Here is a tiny trained network, its code and every weight. The questions are about switching its units off for an input and a class, where a switched-off unit gives its printed mean instead of its output.

import numpy as np


def w(rows, s, z=0):
    codes = np.array(rows[::2]) - 128.0
    scale = np.full(codes.shape[1], s)
    scale[-1] = z or s
    return codes * scale


def norm(h):
    return h / np.sqrt((h * h).mean(-1, keepdims=True) + 1e-5)


def f(y):
    return np.maximum(y, 0)


def log_softmax(a):
    a = a - a.max(-1, keepdims=True)
    return a - np.log(np.exp(a).sum(-1, keepdims=True))


def net(x, mask):
    res = np.array(x, float).reshape(1, 8) / 4 @ E
    u = 0
    for l in range(3):
        y = f(norm(res) @ A[l][:, :-1].T + A[l][:, -1])
        res = res + np.where(mask[u : u + 5], y, B[l][:, -1]) @ B[l][:, :-1]
        u += 5
    return log_softmax(norm(res)[-1] @ U[:, :-1].T + U[:, -1])


A, B = {}, {}
E = w([
[116,134,142,102,222,141,52,112,122],'x0',
[186,94,191,63,119,96,93,112,163],'x1',
[64,136,138,138,125,158,119,100,61],'x2',
[70,137,72,188,103,213,52,213,98],'x3',
[87,31,142,153,91,185,115,254,215],'x4',
[112,123,53,47,201,59,54,125,72],'x5',
[115,89,171,152,206,161,177,180,113],'x6',
[38,42,157,151,151,164,192,198,126],'x7',
],0.003)
A[0] = w([
[83,148,186,112,254,125,135,63,35,86],'0.n0',
[102,202,44,186,74,144,176,86,50,90],'0.n1',
[202,140,105,59,127,29,106,50,143,3],'0.n2',
[59,65,143,132,121,107,217,143,104,98],'0.n3',
[189,179,224,139,122,139,189,35,168,80],'0.n4',
],0.0033,0.0025)
B[0] = w([
[130,159,14,122,160,116,81,76,58,250],'0.n0',
[148,60,212,123,144,111,163,174,204,238],'0.n1',
[44,138,177,185,131,254,101,163,132,240],'0.n2',
[146,185,48,132,147,124,98,87,92,208],'0.n3',
[173,79,157,145,95,103,180,180,212,247],'0.n4',
],0.0044,0.0022)
A[1] = w([
[208,177,64,152,63,111,90,176,187,26],'1.n0',
[146,157,148,125,81,137,45,104,146,42],'1.n1',
[133,52,175,76,129,107,170,88,128,6],'1.n2',
[128,43,95,72,201,107,65,239,149,80],'1.n3',
[196,180,136,107,107,133,1,98,153,111],'1.n4',
],0.0038,0.0018)
B[1] = w([
[150,133,130,117,223,81,156,82,83,204],'1.n0',
[63,90,83,85,195,135,88,95,50,173],'1.n1',
[174,155,170,121,91,92,162,130,191,158],'1.n2',
[147,138,239,181,49,129,231,125,188,253],'1.n3',
[43,90,84,76,253,121,78,118,38,242],'1.n4',
],0.0036,0.0028)
A[2] = w([
[161,90,120,122,37,83,161,162,194,41],'2.n0',
[175,228,89,177,65,138,175,94,67,10],'2.n1',
[161,137,96,115,41,141,28,116,159,48],'2.n2',
[127,185,61,135,155,155,6,82,88,144],'2.n3',
[42,104,142,240,127,253,170,228,123,77],'2.n4',
],0.0037,0.0012)
B[2] = w([
[142,184,95,123,141,86,127,86,101,194],'2.n0',
[183,82,182,161,75,123,173,157,174,158],'2.n1',
[101,162,98,69,162,105,93,91,66,142],'2.n2',
[151,151,69,123,150,75,151,90,84,226],'2.n3',
[57,112,153,85,95,190,1,186,138,254],'2.n4',
],0.005,0.0041)
U = w([
[112,174,4,101,207,95,82,59,4,106],'0',
[50,95,159,141,79,210,61,234,156,242],'1',
[238,119,192,148,95,72,255,105,207,2],'2',
],0.0067,0.00074)

Each question gives the input, the list of numbers given to net, and the class t.
The units are the neurons (one row each of A and B). Each row of codes is followed by its name. A weight is (code - 128) times the scale printed after its matrix; where a second scale follows, it is the last column's (A, B and U).
mask holds one flag per neuron, layer by layer. A switched-off neuron (its flag False) gives its mean, the last column of its row in B, instead of its output. The means were averaged over made-up inputs and are rounded, as every weight is.
A unit's drop is (log p(t) with every unit on - log p(t) with that unit switched off) / (log p(t) with every unit on - log p(t) with every unit switched off).
The circuit of an input: a set's keep is (log p(t) with only the set's units on - log p(t) with every unit switched off) / (log p(t) with every unit on - log p(t) with every unit switched off). Starting from the 12 units with the biggest drops (on a tie, the unit counted first), units are removed one at a time, each time the one whose removal leaves the highest keep (on an exact tie, the one counted first), for as long as the keep stays at least 0.8.
circuit, biggest first: the units of the circuit, biggest drop first
most important unit: the unit with the biggest drop
k most important neurons: the k neurons with the biggest drops, biggest first
k most important neurons of layer l: the k neurons of layer l with the biggest drops, biggest first
drop of u: that unit's drop, to one decimal
input [-7,6,3,-3,7,7,-1,-2], class 2: 3 most important neurons -> 1.n3, 2.n4, 2.n0
input [0,-5,-4,-5,6,8,-6,8], class 2: 4 most important neurons -> 0.n2, 1.n3, 1.n4, 2.n0
input [-3,-2,5,-7,-6,1,1,-6], class 2: circuit, biggest first -> 0.n4, 2.n1
input [8,5,-2,-5,8,3,-7,4], class 2: 2 most important neurons of layer 2 -> 2.n4, 2.n0
input [1,6,5,-4,6,5,6,0], class 2: most important unit -> 1.n3
input [-5,-3,0,6,-7,-5,8,-6], class 2: 2 most important neurons -> 0.n2, 2.n1
input [-6,-8,-1,-2,1,6,-4,-2], class 2: 2 most important neurons of layer 2 -> 2.n4, 2.n3
input [6,-1,-7,8,5,1,1,-7], class 0: 2 most important neurons of layer 1 -> 1.n0, 1.n4
input [-3,7,7,-4,8,-1,-4,-8], class 0: 2 most important neurons of layer 2 -> 2.n2, 2.n4
input [-8,-5,-8,5,-8,5,2,-3], class 2: 2 most important neurons of layer 0 -> 0.n1, 0.n0
input [-5,-5,-5,8,-7,5,-1,8], class 1: drop of 0.n1 -> 0.3
input [-3,-8,4,-8,-4,1,-2,-7], class 2: drop of 2.n1 -> 0.2
input [-8,2,7,2,-7,-2,-2,-4], class 2: drop of 2.n2 -> 0.0
